Here is a tiny trained network, its code and every weight. The questions are about switching its units off for an input and a class, where a switched-off unit gives its printed mean instead of its output.

import numpy as np


def w(rows, s, z=0):
    codes = np.array(rows[::2]) - 128.0
    scale = np.full(codes.shape[1], s)
    scale[-1] = z or s
    return codes * scale


def f(y):
    return np.maximum(y, 0)


def log_softmax(a):
    a = a - a.max(-1, keepdims=True)
    return a - np.log(np.exp(a).sum(-1, keepdims=True))


def net(x, mask):
    res = np.array(x, float).reshape(1, 7) / 4 @ E
    y = f(res @ A[0][:, :-1].T + A[0][:, -1])
    res = res + np.where(mask, y, B[0][:, -1]) @ B[0][:, :-1]
    return log_softmax(res[-1] @ U[:, :-1].T + U[:, -1])


A, B = {}, {}
E = w([
[153,96,29,2,35],'x0',
[7,55,174,64,139],'x1',
[128,127,127,129,128],'x2',
[130,126,129,127,129],'x3',
[165,20,186,182,21],'x4',
[160,197,194,63,75],'x5',
[76,168,121,176,68],'x6',
],0.0064)
A[0] = w([
[135,144,61,109,61,101],'n1',
[142,163,108,89,189,54],'n2',
[104,150,224,59,114,106],'n3',
[108,123,83,146,151,155],'n4',
[254,116,70,153,155,84],'n5',
[139,75,173,88,189,97],'n6',
[193,166,51,193,83,66],'n7',
[173,56,84,133,199,171],'n8',
[183,59,152,185,62,44],'n9',
[224,215,120,165,117,74],'n10',
[237,156,142,129,119,146],'n11',
[53,146,102,188,42,183],'n12',
[173,137,146,84,159,255],'n13',
[102,141,160,193,186,166],'n14',
[88,211,150,155,100,169],'n15',
[83,71,14,214,164,44],'n16',
[203,231,229,68,98,115],'n17',
[121,67,145,60,178,147],'n18',
[118,62,185,115,117,24],'n19',
[171,134,219,200,181,75],'n20',
[188,144,110,178,112,43],'n21',
[205,84,192,117,137,114],'n22',
[72,241,57,83,208,48],'n23',
[40,204,60,183,58,147],'n24',
[9,116,158,89,89,90],'n25',
[103,178,78,130,166,44],'n26',
[124,105,149,132,174,85],'n27',
[147,75,11,68,92,54],'n28',
],0.0096,0.0059)
B[0] = w([
[120,146,144,45,107,198],'n1',
[168,122,164,182,109,162],'n2',
[69,90,106,143,105,200],'n3',
[123,100,87,125,125,184],'n4',
[89,146,129,136,187,202],'n5',
[123,193,127,173,156,171],'n6',
[73,120,171,137,169,199],'n7',
[125,110,55,157,110,207],'n8',
[175,44,200,177,105,197],'n9',
[55,112,168,139,180,220],'n10',
[125,117,121,152,188,224],'n11',
[197,126,63,142,170,234],'n12',
[188,77,17,112,181,254],'n13',
[132,133,115,7,118,251],'n14',
[149,106,93,93,136,223],'n15',
[37,109,130,133,25,204],'n16',
[67,126,84,147,34,248],'n17',
[125,137,103,153,200,205],'n18',
[132,118,188,184,155,158],'n19',
[137,183,135,29,83,227],'n20',
[89,117,184,147,154,161],'n21',
[191,126,108,150,113,192],'n22',
[171,61,243,182,75,249],'n23',
[178,156,54,180,187,234],'n24',
[78,115,178,146,205,216],'n25',
[151,95,170,137,99,168],'n26',
[114,175,142,137,129,151],'n27',
[123,195,174,31,84,221],'n28',
],0.019,0.0061)
U = w([
[226,19,254,201,77,57],'0',
[153,79,106,160,134,254],'1',
[48,135,201,189,215,68],'2',
[41,80,72,211,5,72],'3',
[167,172,189,66,109,73],'4',
[208,125,77,200,155,178],'5',
[162,86,109,167,133,196],'6',
],0.0074,0.0093)

Each question gives the input, the list of numbers given to net, and the class t.
The units are the neurons (one row each of A and B). Each row of codes is followed by its name. A weight is (code - 128) times the scale printed after its matrix; where a second scale follows, it is the last column's (A, B and U).
mask holds one flag per neuron, in row order. A switched-off neuron (its flag False) gives its mean, the last column of its row in B, instead of its output. The means were averaged over made-up inputs and are rounded, as every weight is.
A unit's drop is (log p(t) with every unit on - log p(t) with that unit switched off) / (log p(t) with every unit on - log p(t) with every unit switched off).
The circuit of an input: a set's keep is (log p(t) with only the set's units on - log p(t) with every unit switched off) / (log p(t) with every unit on - log p(t) with every unit switched off). Starting from the 12 units with the biggest drops (on a tie, the unit counted first), units are removed one at a time, each time the one whose removal leaves the highest keep (on an exact tie, the one counted first), for as long as the keep stays at least 0.8.
circuit, biggest first: the units of the circuit, biggest drop first
most important unit: the unit with the biggest drop
top k neurons: the k neurons with the biggest drops, biggest first
drop when u is switched off: that unit's drop, to one decimal
input [4,7,5,-7,-8,4,-4], class 0: top neuron -> n23
input [5,8,0,5,8,0,-7], class 0: top 3 neurons -> n9; n19; n22
input [-5,-1,-5,-3,3,-3,-7], class 5: top 2 neurons -> n8; n28
input [-6,-7,2,5,-3,-6,4], class 2: top 2 neurons -> n10; n7
input [6,0,-1,3,4,2,6], class 4: top 4 neurons -> n28; n1; n13; n8
input [7,6,-6,2,7,-2,-7], class 0: top 4 neurons -> n9; n19; n24; n14
input [3,-5,2,1,7,0,-4], class 0: top 2 neurons -> n9; n24
input [4,7,-4,-7,1,-6,8], class 5: top 3 neurons -> n12; n24; n10
input [-7,-8,-4,-2,6,-8,-2], class 2: top 2 neurons -> n5; n7
input [-2,-8,-5,1,-6,3,-7], class 2: top 2 neurons -> n10; n5
input [6,5,-3,4,0,0,2], class 4: top 2 neurons -> n28; n1
input [0,0,3,2,5,-7,3], class 3: top 2 neurons -> n16; n23
input [8,-1,4,6,4,-4,-8], class 4: top 4 neurons -> n28; n1; n24; n12
input [5,0,-2,3,4,-6,7], class 5: top 2 neurons -> n12; n24
input [6,3,3,1,5,-2,-8], class 5: most important unit -> n18
input [5,-2,-5,-5,3,4,6], class 5: circuit, biggest first -> n12; n24
input [-8,-5,4,-5,-3,1,-1], class 4: drop when n14 is switched off -> 0.2
input [6,0,0,1,0,-4,2], class 4: drop when n20 is switched off -> -0.1
input [-8,4,5,-3,4,-4,7], class 4: drop when n14 is switched off -> 0.5
input [7,-4,-6,2,2,6,6], class 4: most important unit -> n1
input [6,6,-3,-5,3,5,8], class 5: drop when n24 is switched off -> 0.6
